Below is a small trained network, with its code and all its weights. Each question gives an input and a class and asks what happens when units are switched off, that is, made to give their printed mean instead of their output.

import numpy as np


def w(rows, s, z=0):
    codes = np.array(rows[::2]) - 128.0
    scale = np.full(codes.shape[1], s)
    scale[-1] = z or s
    return codes * scale


def f(y):
    return y / 2 * (1 + np.tanh(0.7978845608 * (y + 0.044715 * y**3)))


def log_softmax(a):
    a = a - a.max(-1, keepdims=True)
    return a - np.log(np.exp(a).sum(-1, keepdims=True))


def net(x, mask):
    res = np.array(x, float).reshape(1, 3) / 4 @ E
    y = f(res @ A[0][:, :-1].T + A[0][:, -1])
    res = res + np.where(mask, y, B[0][:, -1]) @ B[0][:, :-1]
    return log_softmax(res[-1] @ U[:, :-1].T + U[:, -1])


A, B = {}, {}
E = w([
[237,174,228,220,66,60],'x0',
[23,166,229,2,103,23],'x1',
[19,249,83,200,37,183],'x2',
],0.0078)
A[0] = w([
[137,152,109,122,131,90,14],'n1',
[166,84,142,96,196,115,91],'n2',
[187,124,85,198,148,165,98],'n3',
[183,81,168,123,159,82,101],'n4',
[209,105,35,210,154,214,123],'n5',
[245,155,229,210,56,37,1],'n6',
[45,145,210,36,82,37,128],'n7',
[149,71,198,58,178,87,124],'n8',
[68,153,186,36,102,67,76],'n9',
[47,180,222,14,112,29,116],'n10',
[22,221,136,145,53,111,125],'n11',
[216,20,137,55,230,89,42],'n12',
[203,163,191,195,78,51,13],'n13',
[171,214,170,216,48,83,80],'n14',
[198,45,183,88,203,105,82],'n15',
[218,69,41,239,159,250,121],'n16',
[140,91,94,170,129,166,115],'n17',
[41,117,50,69,141,181,44],'n18',
[23,255,82,212,39,192,55],'n19',
[61,236,77,186,50,180,70],'n20',
[190,44,147,74,197,112,77],'n21',
[33,50,47,74,205,169,56],'n22',
[63,60,45,68,187,151,37],'n23',
[79,133,60,75,160,191,61],'n24',
],0.0095,0.0032)
B[0] = w([
[122,125,115,142,84,124,122],'n1',
[125,142,158,160,177,180,164],'n2',
[166,173,70,88,89,89,186],'n3',
[123,128,168,193,199,190,163],'n4',
[209,207,57,66,83,36,227],'n5',
[22,8,204,83,11,163,212],'n6',
[206,204,39,86,80,56,228],'n7',
[162,173,103,163,187,136,188],'n8',
[191,187,63,64,77,77,202],'n9',
[210,216,40,81,62,37,240],'n10',
[173,193,120,191,224,158,204],'n11',
[145,193,180,219,233,215,210],'n12',
[25,34,197,116,27,110,186],'n13',
[25,18,215,100,54,192,202],'n14',
[147,159,159,188,204,177,190],'n15',
[217,227,34,41,67,21,250],'n16',
[149,160,87,123,84,80,161],'n17',
[26,22,199,123,33,170,183],'n18',
[154,193,195,200,254,225,240],'n19',
[166,209,162,230,230,196,216],'n20',
[130,165,183,195,203,177,187],'n21',
[47,48,189,122,28,124,200],'n22',
[40,29,200,91,28,151,186],'n23',
[52,42,212,109,45,157,171],'n24',
],0.0087,0.016)
U = w([
[215,177,23,52,73,33,187],'0',
[157,165,176,210,235,217,155],'1',
[30,5,202,75,15,147,1],'2',
],0.013,0.004)

Each question gives the input, the list of numbers given to net, and the class t.
The units are the neurons (one row each of A and B). Each row of codes is followed by its name. A weight is (code - 128) times the scale printed after its matrix; where a second scale follows, it is the last column's (A, B and U).
mask holds one flag per neuron, in row order. A switched-off neuron (its flag False) gives its mean, the last column of its row in B, instead of its output. The means were averaged over made-up inputs and are rounded, as every weight is.
A unit's drop is (log p(t) with every unit on - log p(t) with that unit switched off) / (log p(t) with every unit on - log p(t) with every unit switched off).
most important unit: the unit with the biggest drop
k most important neurons: the k neurons with the biggest drops, biggest first
drop of u: that unit's drop, to one decimal
input [8,5,-2], class 2: most important unit : n6
input [7,-4,7], class 1: 2 most important neurons : [n19 n20]
input [5,-4,-5], class 1: 3 most important neurons : [n12 n15 n10]
input [5,3,-4], class 2: 2 most important neurons : [n6 n19]
input [-7,4,7], class 1: 2 most important neurons : [n19 n11]
input [-6,-7,-8], class 1: 3 most important neurons : [n12 n21 n15]
input [-8,6,7], class 2: 3 most important neurons : [n18 n22 n24]
input [7,6,6], class 2: 2 most important neurons : [n14 n6]
input [3,-7,-8], class 1: 2 most important neurons : [n12 n21]
input [7,5,7], class 1: 2 most important neurons : [n11 n19]
input [-4,-1,-3], class 2: 2 most important neurons : [n19 n20]
input [7,-6,-8], class 1: drop of n12 : 1.5
input [8,-1,8], class 1: drop of n9 : 0.0
input [-7,5,4], class 2: drop of n18 : 0.4
